Below is a small trained network, with its code and all its weights. Each question gives an input and a target symbol and asks what happens when units are switched off, that is, made to give their printed mean instead of their output.

import numpy as np


def w(rows, s, z=0):
    codes = np.array(rows[::2]) - 128.0
    scale = np.full(codes.shape[1], s)
    scale[-1] = z or s
    return codes * scale


def f(y):
    return np.maximum(y, 0)


def softmax(a):
    e = np.exp(a - a.max(-1, keepdims=True))
    return e / e.sum(-1, keepdims=True)


def log_softmax(a):
    a = a - a.max(-1, keepdims=True)
    return a - np.log(np.exp(a).sum(-1, keepdims=True))


def net(x, mask):
    ids = ['ΔΠβεθξψω'.index(c) for c in x.split()]
    T = len(ids)
    res = E[ids] + P[:T]
    r = res
    for j in range(3):
        rows = slice(4 * j, 4 * j + 4)
        q, k, v = (r @ M[0][rows].T for M in (Q, K, V))
        z = softmax(np.where(np.tri(T) > 0, q @ k.T / 4**0.5, -1e9)) @ v
        o = O[0][rows]
        res = res + np.where(mask[j], z, o[:, -1]) @ o[:, :-1]
    y = f(res @ A[0][:, :-1].T + A[0][:, -1])
    res = res + np.where(mask[3:19], y, B[0][:, -1]) @ B[0][:, :-1]
    return log_softmax(res[-1] @ U[:, :-1].T + U[:, -1])


Q, K, V, O, A, B = {}, {}, {}, {}, {}, {}
E = w([
[172,32,168,105,143,106,146,143],'Δ',
[156,1,137,118,140,100,144,146],'Π',
[91,158,125,93,163,57,133,123],'β',
[143,148,100,139,235,82,125,80],'ε',
[137,158,105,124,119,201,163,150],'θ',
[76,103,118,78,108,140,137,110],'ξ',
[147,155,177,58,112,136,146,107],'ψ',
[137,160,139,89,129,109,75,101],'ω',
],0.019)
P = w([
[157,107,229,177,89,83,160,2],'0',
[188,129,104,106,76,76,154,89],'1',
[169,135,106,104,89,89,142,101],'2',
[155,132,113,103,103,101,133,108],'3',
[144,132,116,103,113,107,127,116],'4',
[133,130,122,103,124,113,120,121],'5',
[127,130,123,105,130,118,115,122],'6',
[121,126,123,105,140,124,111,126],'7',
[117,126,126,106,144,125,108,126],'8',
[114,124,128,107,149,127,104,128],'9',
[109,121,130,110,153,131,101,130],'10',
[105,119,130,114,155,134,99,128],'11',
[103,110,126,122,159,136,96,121],'12',
],0.0092)
Q[0] = w([
[134,34,91,54,110,126,166,185],'head 0',
[120,109,147,100,90,111,33,106],'head 0',
[208,109,233,187,138,176,112,111],'head 0',
[52,143,165,129,81,197,178,105],'head 0',
[156,72,149,111,149,150,173,146],'head 1',
[75,112,80,119,89,131,108,128],'head 1',
[178,188,100,35,174,127,5,24],'head 1',
[137,68,165,72,143,114,179,117],'head 1',
[125,172,102,54,101,202,153,93],'head 2',
[188,36,141,88,137,133,144,147],'head 2',
[115,65,180,90,116,88,102,108],'head 2',
[171,126,131,128,114,125,56,130],'head 2',
],0.017)
K[0] = w([
[50,115,157,183,92,122,208,89],'head 0',
[126,121,175,66,101,31,56,122],'head 0',
[203,154,193,82,144,207,94,120],'head 0',
[92,108,87,19,76,199,195,106],'head 0',
[115,155,170,168,117,164,177,65],'head 1',
[78,91,75,84,108,126,124,95],'head 1',
[152,130,144,4,247,146,40,175],'head 1',
[138,118,158,98,130,117,154,69],'head 1',
[138,117,117,75,101,209,136,170],'head 2',
[133,88,182,150,131,133,172,58],'head 2',
[91,95,186,107,80,101,109,106],'head 2',
[173,111,127,120,122,158,38,82],'head 2',
],0.015)
V[0] = w([
[173,174,226,70,76,181,156,174],'head 0',
[105,184,125,183,51,64,103,121],'head 0',
[126,108,113,135,103,129,19,158],'head 0',
[156,176,147,91,44,202,148,88],'head 0',
[202,159,120,172,98,115,120,142],'head 1',
[134,147,180,155,133,91,133,141],'head 1',
[54,136,83,136,155,235,167,243],'head 1',
[159,143,185,158,120,60,125,119],'head 1',
[43,94,103,131,157,57,61,68],'head 2',
[131,76,186,217,6,204,158,149],'head 2',
[78,66,111,92,23,149,161,183],'head 2',
[170,100,80,103,161,94,200,164],'head 2',
],0.012)
O[0] = w([
[9,45,113,218,158,122,43,126,164],'head 0',
[159,78,124,87,210,207,164,113,118],'head 0',
[130,115,138,147,143,149,241,145,79],'head 0',
[41,138,139,162,142,161,46,183,188],'head 0',
[147,157,150,130,128,92,163,176,126],'head 1',
[155,84,111,127,127,134,162,114,132],'head 1',
[74,101,104,195,204,105,56,229,11],'head 1',
[188,89,121,96,110,138,189,87,155],'head 1',
[118,123,139,192,255,170,44,203,96],'head 2',
[223,148,125,15,200,57,197,132,98],'head 2',
[250,202,118,175,147,157,181,85,119],'head 2',
[150,129,190,90,99,204,71,94,144],'head 2',
],0.008,0.012)
A[0] = w([
[160,130,98,124,158,125,142,22,166],'neuron 0',
[79,154,114,155,135,100,163,176,113],'neuron 1',
[155,207,109,95,114,111,155,121,73],'neuron 2',
[229,108,150,115,74,68,211,162,53],'neuron 3',
[135,111,122,107,180,181,114,55,106],'neuron 4',
[35,64,161,73,135,82,236,200,119],'neuron 5',
[165,75,166,122,76,163,151,118,40],'neuron 6',
[72,144,127,90,170,2,134,116,101],'neuron 7',
[225,158,116,83,81,84,239,89,22],'neuron 8',
[184,197,100,80,76,137,215,53,253],'neuron 9',
[63,184,126,152,179,112,143,205,39],'neuron 10',
[169,83,156,161,155,173,226,154,57],'neuron 11',
[197,165,106,183,179,142,207,158,99],'neuron 12',
[229,182,96,79,79,106,211,52,206],'neuron 13',
[96,172,173,101,121,120,198,163,203],'neuron 14',
[125,96,62,140,103,73,124,131,145],'neuron 15',
],0.011,0.0037)
B[0] = w([
[116,96,115,165,156,162,69,122,192],'neuron 0',
[150,122,156,144,126,134,89,161,134],'neuron 1',
[122,83,150,147,150,158,134,175,154],'neuron 2',
[105,183,111,93,123,59,127,145,152],'neuron 3',
[107,162,115,118,114,89,154,156,175],'neuron 4',
[189,161,150,181,66,116,112,87,139],'neuron 5',
[148,136,130,106,155,163,155,178,177],'neuron 6',
[137,106,120,128,146,174,143,147,134],'neuron 7',
[139,122,173,170,125,202,55,142,194],'neuron 8',
[179,121,123,123,176,72,65,156,251],'neuron 9',
[125,121,128,119,105,116,190,95,134],'neuron 10',
[109,57,81,150,108,105,127,167,139],'neuron 11',
[157,134,235,110,151,85,145,105,129],'neuron 12',
[79,131,115,115,76,131,252,60,239],'neuron 13',
[108,121,113,143,158,155,135,102,142],'neuron 14',
[98,138,144,126,198,134,144,122,138],'neuron 15',
],0.025,0.023)
U = w([
[147,136,68,85,140,3,176,86,215],'Δ',
[26,200,107,148,45,166,154,138,232],'Π',
[163,136,99,157,98,104,125,144,41],'β',
[184,115,121,147,156,187,140,93,168],'ε',
[139,138,139,133,133,95,137,147,1],'θ',
[137,119,94,116,126,127,140,166,11],'ξ',
[193,154,123,125,176,115,7,207,208],'ψ',
[171,163,120,99,118,129,131,142,74],'ω',
],0.0068,0.0037)

Each question gives the input, a string of symbols that net reads in full, and the target symbol t.
The units are the heads (4 rows each of Q, K, V and O) and the neurons (one row each of A and B). Each row of codes is followed by its name. A weight is (code - 128) times the scale printed after its matrix; where a second scale follows, it is the last column's (O, A, B and U).
mask holds one flag per unit, heads first, then neurons. A switched-off unit (its flag False) gives its mean, the last column of its rows in O or B, instead of its output. The means were averaged over made-up inputs and are rounded, as every weight is.
A unit's drop is (log p(t) with every unit on - log p(t) with that unit switched off) / (log p(t) with every unit on - log p(t) with every unit switched off).
The circuit of an input: a set's keep is (log p(t) with only the set's units on - log p(t) with every unit switched off) / (log p(t) with every unit on - log p(t) with every unit switched off). Starting from the 12 units with the biggest drops (on a tie, the unit counted first), units are removed one at a time, each time the one whose removal leaves the highest keep (on an exact tie, the one counted first), for as long as the keep stays at least 0.8.
units of the circuit, in order: the units of the circuit, biggest drop first
unit that matters most: the unit with the biggest drop
top k neurons: the k neurons with the biggest drops, biggest first
heads that matter: for each layer, one digit per head in row order, 1 if its drop is at least 0.15 and else 0, layers parted by /
input θ ψ ψ Π β ω β β θ, target Δ: unit that matters most => neuron 8
input β ω θ Δ ξ ω θ Π θ β Π ω Π, target ξ: units of the circuit, in order => head 1; head 0; neuron 6; neuron 11
input ψ ω β, target ε: top 4 neurons => neuron 13; neuron 8; neuron 9; neuron 0
input θ ω ψ θ θ ω θ ξ Δ β ε θ ξ, target Δ: top 3 neurons => neuron 8; neuron 6; neuron 0
input ξ β θ θ ξ θ θ θ Δ, target Δ: units of the circuit, in order => head 2; neuron 3
input ω θ Δ ψ ψ θ ε ψ Π ω θ θ ψ, target Π: heads that matter => 100
input ψ ξ Δ, target ε: top 2 neurons => neuron 9; neuron 0
input Π θ θ Π θ Δ ψ ψ θ ω ψ ψ, target Π: heads that matter => 110
input Π ω ψ ω ξ ε Π ε ω ξ θ ω ψ, target Δ: heads that matter => 110
input θ θ ω Π ψ Π ξ, target ε: top 4 neurons => neuron 13; neuron 8; neuron 9; neuron 3
input ψ β ξ θ, target ε: units of the circuit, in order => neuron 13; head 2; neuron 8; neuron 9
input Π θ θ θ ε Π Π ω θ θ θ Π ψ, target ε: heads that matter => 001
input ψ Π β ω ε Π, target ε: heads that matter => 101
input ω θ θ θ, target ψ: heads that matter => 111
input ε θ θ ω θ θ θ θ ψ ω ε, target Δ: unit that matters most => head 2
input θ θ ψ θ Δ, target ψ: heads that matter => 110
input ω ω ω Δ Δ β ω θ ξ Δ, target β: top 4 neurons => neuron 5; neuron 8; neuron 11; neuron 3
input ξ θ β ψ ω Π Π θ θ θ Δ, target Δ: top 2 neurons => neuron 3; neuron 4
input ω θ ε ξ ω Π Δ Π θ Δ ε θ Π, target β: top 3 neurons => neuron 5; neuron 9; neuron 11
input ω θ θ ω ω ψ Δ, target β: unit that matters most => neuron 5
input ξ ψ Π ψ, target Δ: units of the circuit, in order => head 0; neuron 8
input θ θ Π ω ω ψ, target ε: heads that matter => 011
input θ θ Π ω Π θ ω ψ Δ ε, target ε: heads that matter => 100
input β Δ θ θ θ ε θ ω ψ ξ Π θ Π, target ξ: top 4 neurons => neuron 9; neuron 6; neuron 4; neuron 11
input θ θ θ ω, target ε: top 2 neurons => neuron 13; neuron 8
input ω ω θ ω ω Δ Π θ ω ω ε ω Π, target β: top 2 neurons => neuron 5; neuron 11
input β θ Π ξ Π Π θ θ, target ψ: units of the circuit, in order => neuron 13
input ψ ω Π θ ξ ξ ω Π ψ ω ω β, target ε: heads that matter => 100
